Each row has a name. After each piece below comes the name of the row it's from, unless a question asks for something else. Each question is about the rows just above it. Places in a row count from 0.

[115  84 148 126 115] : j_693
[115  84 148  94 117] : j_725
[116 116 124 102 116] : j_834
[149 120  96 161 128] : j_707
[ 42 116 106 112 133] : j_153
The row with [126 115] is  j_693
Repeated in j_834:  [116]
Where in the named rows is [133]?  j_153, 4

[115 182 217 179  90 151  65  37  77 109 101  85 105  96 165 206 103 143
 141 208  73 123 188 136  79 138 172 190 107  67 206 164 120]  j_693
[203 118 184 117  73 181 171  55 113 116 175 146 161  58 171  58  46 124
  87 153  58 128  81 186 123 126 156 170  48 113 165 220 186]  j_335
[164 196  36 152 204 178 127 122 193 144 163  48  78 177 117 150 166  46
 203 130  47  72 133 127  66 206 129 179 184  78  47 209  67]  j_569
[ 78 177 117 150 166  46 203 130] is in which row?  j_569
Places of [58] in row j_335:  13 15 20

[108 135 191 129 161 131 145 216  69 124 186 115 215 146 116 133] = j_335
[121  78 206 166 152  73 121 105 108 164 133  99 159  60 180 150] = j_931
[127 188 166 129 136 120 127 228 158  92 103 123 159  62  93 158] = j_390
[136 123 139 236 119 195 115 135 181 150 141  77 134 136  83 155] = j_707
[149 158 186 138 137  74  91 155  85 169 165  85 149  62 100 149] = j_725
[129  86 123 106  66 146 180  74  94 162 187 161 136 101 146 162] = j_47
[148 124 160 215 128 179  99 135 145 177 163  53 113 144  76 146] = j_834
[ 91  93 214 149  91  67  86 124 148 124  91  67  68  91 167  67] = j_925
[158 168 170 136 146  94  74 161 106 180 187  66 162 106  69 122] = j_693
[139 100 210 190 137 157 116 145 100 182 143  56  84 120 120 166] = j_153
[140 175 170 140 128  84 105 177 113 133 140 137 210  47  98 170] = j_59
[122 126 132 220 115 135 129 124 186 115 116 146 215  69 124 169] = j_569
At which places does j_925 hold [124]?  7 9
q: [131 145 216  69 124 186 115 215 146 116]  j_335
q: [186 115 116 146 215  69 124]  j_569
Every place of [85] in j_725:  8 11
Which value appears more than once in j_931?  [121]
What are the next 3 entries after [136 146  94  74 161 106 180 187  66 162]?  [106  69 122]
q: [108 135 191 129 161 131 145 216  69 124 186 115 215 146 116 133]  j_335

[82 82 82 82 82] = j_390
[224 224 224 122 224] = j_707
[150  50 143 154  80] = j_335
[178 125  90 225 125] = j_693
Every place of [82] in j_390:  0 1 2 3 4
The value that j_693 holds more than once:  [125]
[80] is at row and place  j_335, 4
At which places does j_693 hold [225]?  3
Where in the named rows is [122]?  j_707, 3
Every place of [224] in j_707:  0 1 2 4

[110  81 149 121  82 118 144 115 114 122 130 127 117 129 103 120 111 134
 139 113 109 139 137 116 138 134 119  89 122 112 132 167 109 120 115 159
 141 129 134 133 128 113] -> j_390
[137 120 133 103  97 112  96 109 116 108 152 149 137 137 119 119 137 158
 148 134 107 109 146 101 140 154 112 140 113 137 166 127 105 151 127 125
 171 123 110 132 106 107] -> j_707
[117 118 138  96 115 116 123 137 130 116 130 136 170  98 127 131 122 155
 115 134  77 142 139 123  99 141 169 122 132 117 147 149 115 160 155 128
 145 127 134 149 158 133] -> j_931
[ 47 183 114 115 164 139 125 192 114 116  50 135  92 131  73 126  64 144
  77 122 172 166 185 108 144 156 107 138 151 129 137 126 142 175 177 190
 107 128 167 158 184 152] -> j_59
[ 97 140  95 131 117 117 118 126 115  86 133 164 129 128 101 117 111 155
 140 122 105 122 138 120 133 150  97 112  96 126 173 108 108 139 103 158
 148  99 143 164 102 102] -> j_693
[ 97 140  95 131 117 117 118 126 115  86 133 164 129 128 101 117 111 155
 140 122 105 179 138 120 133 103  97 112  96 126 173 108  98 139 103 158
 148  99 143 164 102 102] -> j_834
[ 97 140  95 131 133 117 118 126 115  86 133 164 129 128 101 117 111 155
 140 122 105 179 138 120 133 103  97 112  96 126 173 108  98 139 103 158
 148  99 143 164 102 102] -> j_725
[116 103 131 102  89 136 148 112 115 113 131 128 117 136 106 122 111 127
 137 109 113 141 131 127 145 145 137 105 126  99 130 154 109 137 112 159
 142 121 122 137 130 109] -> j_153
[114  95 163 107  91 135 144 115 106 111 135 129 110 128  96 124 114 128
 134  97 125 140 137 118 143 156 116 115 138 108 132 152 108 120 114 137
 142 136 135 131 126 113] -> j_925
[ 47 183 114 115 164 139 125 192 114 116  50 135  92 131  73 126  64 144
  77 122 172 166 185 108 144 156 107 138 151 129 137 126 142 116 177 190
 107 127 131 133 125 114] -> j_569
q: [ 97 140  95 131 117 117 118 126 115  86 133 164 129 128 101 117 111 155
 140 122 105 179 138 120 133 103  97 112  96 126 173 108  98 139 103 158
 148  99 143 164 102 102]  j_834
q: [111 127 137 109 113 141 131 127 145 145 137]  j_153
q: [114  95 163 107  91 135 144 115 106 111 135 129 110 128  96 124 114 128
 134  97 125 140 137 118 143 156 116 115 138 108 132 152 108 120 114 137
 142 136 135 131 126 113]  j_925

[119  83 107 121 111  78 137  96 174 117 127  91]  j_725
[209  80 180 213  59 192 152 150 230 183 107 108]  j_569
[128 121 194 113 197  57  74 108 123  97 113 190]  j_931
[173 119 125 100 192 149 137  76 155 173 108 173]  j_335
[ 82 112  77  77  77 154  77 196 154  82 152 154]  j_390
[158  84 192 113 131 175  99 102 186 181 115 112]  j_925
[172 123  98 107  90 191 121 169 126 153 164 167]  j_59
Every place of [173] in j_335:  0 9 11
Every place of [154] in j_390:  5 8 11
Where in the named rows is [90]?  j_59, 4
The value that j_335 holds more than once:  [173]
Where in the named rows is [191]?  j_59, 5
q: [172 123  98 107  90 191 121 169 126 153 164 167]  j_59

[158 103  76 145 155 124 173 153 177 170 157 157 160] -> j_925
[124 152 128 109 124 124 123  38 111  96 122  96 102] -> j_725
[105  85  88 111 158 102  88 102  79 173 112 161 165] -> j_59
[105  85  88 111 158 113  88 102 125 173 112 161 165] -> j_834
Give the next 3 entries after [ 88 111 158 113].  [ 88 102 125]
Places of [153] in row j_925:  7
Every place of [124] in j_725:  0 4 5

